Here is a tiny trained network, its code and every weight. The questions are about switching its units off for an input and a class, where a switched-off unit gives its printed mean instead of its output.

import numpy as np


def w(rows, s, z=0):
    codes = np.array(rows[::2]) - 128.0
    scale = np.full(codes.shape[1], s)
    scale[-1] = z or s
    return codes * scale


def f(y):
    return y / 2 * (1 + np.tanh(0.7978845608 * (y + 0.044715 * y**3)))


def log_softmax(a):
    a = a - a.max(-1, keepdims=True)
    return a - np.log(np.exp(a).sum(-1, keepdims=True))


def net(x, mask):
    res = np.array(x, float).reshape(1, 8) / 4 @ E
    y = f(res @ A[0][:, :-1].T + A[0][:, -1])
    res = res + np.where(mask, y, B[0][:, -1]) @ B[0][:, :-1]
    return log_softmax(res[-1] @ U[:, :-1].T + U[:, -1])


A, B = {}, {}
E = w([
[187,160,84,188,223,124,252,70,31],'x0',
[123,131,121,119,124,127,134,151,119],'x1',
[127,146,16,40,209,28,84,88,205],'x2',
[137,145,126,118,120,136,137,137,139],'x3',
[131,142,126,125,112,118,113,102,111],'x4',
[45,247,105,255,181,157,75,164,134],'x5',
[126,113,131,128,146,136,129,155,133],'x6',
[117,136,115,117,112,132,150,139,128],'x7',
],0.0092)
A[0] = w([
[157,107,8,77,234,58,143,49,129,116],'n0',
[156,81,203,127,13,125,163,149,121,244],'n1',
[183,189,77,193,152,111,143,131,105,93],'n2',
[61,135,122,65,113,87,27,146,231,191],'n3',
[77,201,29,109,205,93,90,108,168,130],'n4',
[184,53,231,126,123,104,166,108,102,248],'n5',
[228,158,111,145,215,128,243,112,69,222],'n6',
[56,114,217,169,70,170,67,170,161,254],'n7',
[67,192,131,175,150,254,130,128,71,197],'n8',
[105,178,106,173,195,146,151,105,68,132],'n9',
[118,141,157,166,182,188,148,110,51,143],'n10',
[197,72,113,97,164,104,160,130,94,189],'n11',
[179,71,101,43,114,76,84,121,188,245],'n12',
[52,240,123,212,182,138,70,162,154,206],'n13',
],0.0085,0.0049)
B[0] = w([
[170,159,22,76,214,130,113,187,160,236],'n0',
[64,103,184,77,109,227,113,79,56,232],'n1',
[155,66,166,136,211,115,154,200,84,177],'n2',
[115,56,99,159,66,85,95,72,190,230],'n3',
[54,110,105,79,208,1,129,203,162,213],'n4',
[168,135,207,73,114,213,154,19,88,220],'n5',
[223,192,60,104,149,109,239,73,39,254],'n6',
[79,172,245,142,60,137,7,125,73,243],'n7',
[145,162,192,218,67,91,143,183,78,222],'n8',
[153,161,143,194,149,72,176,214,101,196],'n9',
[156,99,186,183,69,89,189,196,84,193],'n10',
[225,169,63,84,146,166,153,87,98,191],'n11',
[172,41,51,62,112,197,91,107,245,230],'n12',
[23,190,145,197,136,68,119,173,206,239],'n13',
],0.0077,0.014)
U = w([
[113,113,197,50,113,254,111,109,93,230],'0',
[202,18,93,100,102,152,127,107,187,199],'1',
[197,156,163,103,101,184,235,75,41,163],'2',
[222,172,65,66,173,150,166,130,116,85],'3',
[104,214,178,158,77,148,66,166,105,145],'4',
[56,129,136,129,135,69,126,139,203,129],'5',
[187,139,183,222,107,117,222,176,87,39],'6',
[115,168,96,133,213,85,189,194,118,3],'7',
],0.009,0.0016)

Each question gives the input, the list of numbers given to net, and the class t.
The units are the neurons (one row each of A and B). Each row of codes is followed by its name. A weight is (code - 128) times the scale printed after its matrix; where a second scale follows, it is the last column's (A, B and U).
mask holds one flag per neuron, in row order. A switched-off neuron (its flag False) gives its mean, the last column of its row in B, instead of its output. The means were averaged over made-up inputs and are rounded, as every weight is.
A unit's drop is (log p(t) with every unit on - log p(t) with that unit switched off) / (log p(t) with every unit on - log p(t) with every unit switched off).
The circuit of an input: a set's keep is (log p(t) with only the set's units on - log p(t) with every unit switched off) / (log p(t) with every unit on - log p(t) with every unit switched off). Starting from the 12 units with the biggest drops (on a tie, the unit counted first), units are removed one at a time, each time the one whose removal leaves the highest keep (on an exact tie, the one counted first), for as long as the keep stays at least 0.8.
units of the circuit, in order: the units of the circuit, biggest drop first
most important unit: the unit with the biggest drop
k most important neurons: the k neurons with the biggest drops, biggest first
drop when u is switched off: that unit's drop, to one decimal
input [0,-3,2,-7,7,7,4,0], class 5: units of the circuit, in order -> n6; n4
input [5,-1,1,7,7,-5,-2,6], class 3: most important unit -> n0
input [3,3,-6,-4,-7,0,6,-3], class 2: 3 most important neurons -> n5; n13; n6
input [0,2,1,8,-8,3,-8,-5], class 5: 2 most important neurons -> n6; n0
input [0,-4,-6,-4,-2,2,8,1], class 4: 2 most important neurons -> n7; n6
input [0,-8,5,4,-7,3,5,3], class 5: 2 most important neurons -> n6; n3
input [0,-8,0,-3,1,-4,-6,2], class 0: 2 most important neurons -> n6; n3
input [6,8,1,8,7,-1,-4,-5], class 3: 2 most important neurons -> n0; n1
input [0,-3,1,6,-5,4,-4,5], class 5: drop when n6 is switched off -> 0.5
input [4,-4,1,7,-6,0,-5,-2], class 3: drop when n6 is switched off -> 0.2
input [3,0,5,8,2,2,-8,-8], class 7: drop when n4 is switched off -> 0.2
